Here is a tiny trained network, its code and every weight. The questions are about switching its units off for an input and a class, where a switched-off unit gives its printed mean instead of its output.

import numpy as np


def w(rows, s, z=0):
    codes = np.array(rows[::2]) - 128.0
    scale = np.full(codes.shape[1], s)
    scale[-1] = z or s
    return codes * scale


def norm(h):
    return h / np.sqrt((h * h).mean(-1, keepdims=True) + 1e-5)


def f(y):
    return np.maximum(y, 0)


def log_softmax(a):
    a = a - a.max(-1, keepdims=True)
    return a - np.log(np.exp(a).sum(-1, keepdims=True))


def net(x, mask):
    res = np.array(x, float).reshape(1, 7) / 4 @ E
    u = 0
    for l in range(2):
        y = f(norm(res) @ A[l][:, :-1].T + A[l][:, -1])
        res = res + np.where(mask[u : u + 8], y, B[l][:, -1]) @ B[l][:, :-1]
        u += 8
    return log_softmax(norm(res)[-1] @ U[:, :-1].T + U[:, -1])


A, B = {}, {}
E = w([
[95,117,199,134,169,76],'x0',
[70,163,133,188,115,120],'x1',
[151,52,238,157,111,253],'x2',
[136,126,127,126,130,132],'x3',
[51,90,145,60,25,110],'x4',
[123,35,81,187,129,82],'x5',
[133,125,128,125,130,131],'x6',
],0.0052)
A[0] = w([
[214,118,76,75,97,152,154],'0.n1',
[250,216,132,245,205,135,77],'0.n2',
[213,107,164,164,89,143,128],'0.n3',
[56,102,140,100,2,93,96],'0.n4',
[109,156,111,179,171,121,240],'0.n5',
[142,194,158,68,137,151,4],'0.n6',
[115,3,46,130,165,125,207],'0.n7',
[82,166,70,191,77,188,108],'0.n8',
],0.0084,0.0019)
B[0] = w([
[94,121,211,122,150,41,186],'0.n1',
[167,95,101,52,122,139,253],'0.n2',
[45,105,152,116,191,135,183],'0.n3',
[254,54,85,68,110,187,241],'0.n4',
[240,50,161,63,99,177,203],'0.n5',
[182,212,83,232,63,169,166],'0.n6',
[145,248,141,184,103,154,228],'0.n7',
[95,112,224,114,165,26,183],'0.n8',
],0.0079,0.0059)
A[1] = w([
[173,201,145,165,89,141,52],'1.n1',
[177,76,144,129,36,102,248],'1.n2',
[197,121,236,79,148,74,255],'1.n3',
[160,51,100,216,123,95,125],'1.n4',
[198,93,80,214,229,124,3],'1.n5',
[74,157,59,102,170,121,142],'1.n6',
[146,138,66,116,150,49,163],'1.n7',
[145,163,2,72,157,130,148],'1.n8',
],0.0093,0.001)
B[1] = w([
[130,126,100,185,67,128,161],'1.n1',
[140,152,107,133,199,81,213],'1.n2',
[57,140,73,198,124,2,247],'1.n3',
[106,236,129,108,95,172,157],'1.n4',
[145,133,122,72,57,142,163],'1.n5',
[132,75,193,133,237,161,133],'1.n6',
[79,110,240,89,156,164,174],'1.n7',
[61,64,121,198,132,234,182],'1.n8',
],0.0079,0.011)
U = w([
[202,101,101,2,113,161,213],'0',
[93,151,153,155,122,73,169],'1',
[52,90,212,134,165,227,87],'2',
[159,251,123,161,41,179,40],'3',
[113,176,156,140,139,46,3],'4',
[123,126,116,166,122,117,174],'5',
[128,140,127,146,119,111,150],'6',
],0.011,0.003)

Each question gives the input, the list of numbers given to net, and the class t.
The units are the neurons (one row each of A and B). Each row of codes is followed by its name. A weight is (code - 128) times the scale printed after its matrix; where a second scale follows, it is the last column's (A, B and U).
mask holds one flag per neuron, layer by layer. A switched-off neuron (its flag False) gives its mean, the last column of its row in B, instead of its output. The means were averaged over made-up inputs and are rounded, as every weight is.
A unit's drop is (log p(t) with every unit on - log p(t) with that unit switched off) / (log p(t) with every unit on - log p(t) with every unit switched off).
The circuit of an input: a set's keep is (log p(t) with only the set's units on - log p(t) with every unit switched off) / (log p(t) with every unit on - log p(t) with every unit switched off). Starting from the 12 units with the biggest drops (on a tie, the unit counted first), units are removed one at a time, each time the one whose removal leaves the highest keep (on an exact tie, the one counted first), for as long as the keep stays at least 0.8.
units of the circuit, in order: the units of the circuit, biggest drop first
k most important neurons: the k neurons with the biggest drops, biggest first
top k neurons in layer l: the k neurons of layer l with the biggest drops, biggest first
input [3,-7,-8,8,-8,8,7], class 0: top 3 neurons in layer 0 -> [0.n2; 0.n5; 0.n8]
input [5,5,6,-1,-5,-8,-3], class 3: units of the circuit, in order -> [0.n6; 1.n7]
input [-3,6,6,1,-8,-1,8], class 0: units of the circuit, in order -> [0.n2]
input [-4,6,-7,-4,-4,-3,-6], class 2: 2 most important neurons -> [1.n8; 1.n7]
input [-2,2,-3,7,-7,3,-6], class 0: 2 most important neurons -> [0.n2; 0.n5]
input [0,0,-8,1,-3,2,-7], class 2: units of the circuit, in order -> [1.n8; 1.n7]
input [3,2,-5,-4,8,7,6], class 0: 2 most important neurons -> [0.n4; 1.n3]
input [7,-2,1,0,7,-8,-6], class 3: 3 most important neurons -> [0.n6; 0.n2; 0.n8]
input [6,8,-3,-6,1,-8,1], class 3: top 2 neurons in layer 1 -> [1.n1; 1.n2]
input [-6,7,-8,5,3,6,-7], class 2: units of the circuit, in order -> [1.n7; 1.n8; 1.n3]
input [-7,8,-2,8,2,5,4], class 4: units of the circuit, in order -> [0.n8; 1.n8]
input [5,-4,7,4,1,-8,-4], class 3: top 3 neurons in layer 0 -> [0.n6; 0.n8; 0.n1]
input [-3,2,-5,-5,-8,-7,-4], class 0: 2 most important neurons -> [0.n2; 0.n5]
input [-5,-3,-7,5,5,-4,5], class 2: 3 most important neurons -> [1.n8; 0.n5; 1.n7]
input [-2,-6,2,3,2,3,1], class 4: units of the circuit, in order -> [0.n1]
input [-6,-8,-4,-4,6,2,7], class 4: 2 most important neurons -> [0.n1; 0.n2]
input [4,-5,-7,-5,-2,2,2], class 2: units of the circuit, in order -> [1.n7; 1.n8]
input [-4,4,7,8,-5,8,2], class 3: units of the circuit, in order -> [1.n4; 1.n5]
input [-6,0,6,-1,3,5,5], class 1: 2 most important neurons -> [0.n8; 0.n1]
input [-6,4,-2,-6,-2,8,7], class 3: units of the circuit, in order -> [1.n4]
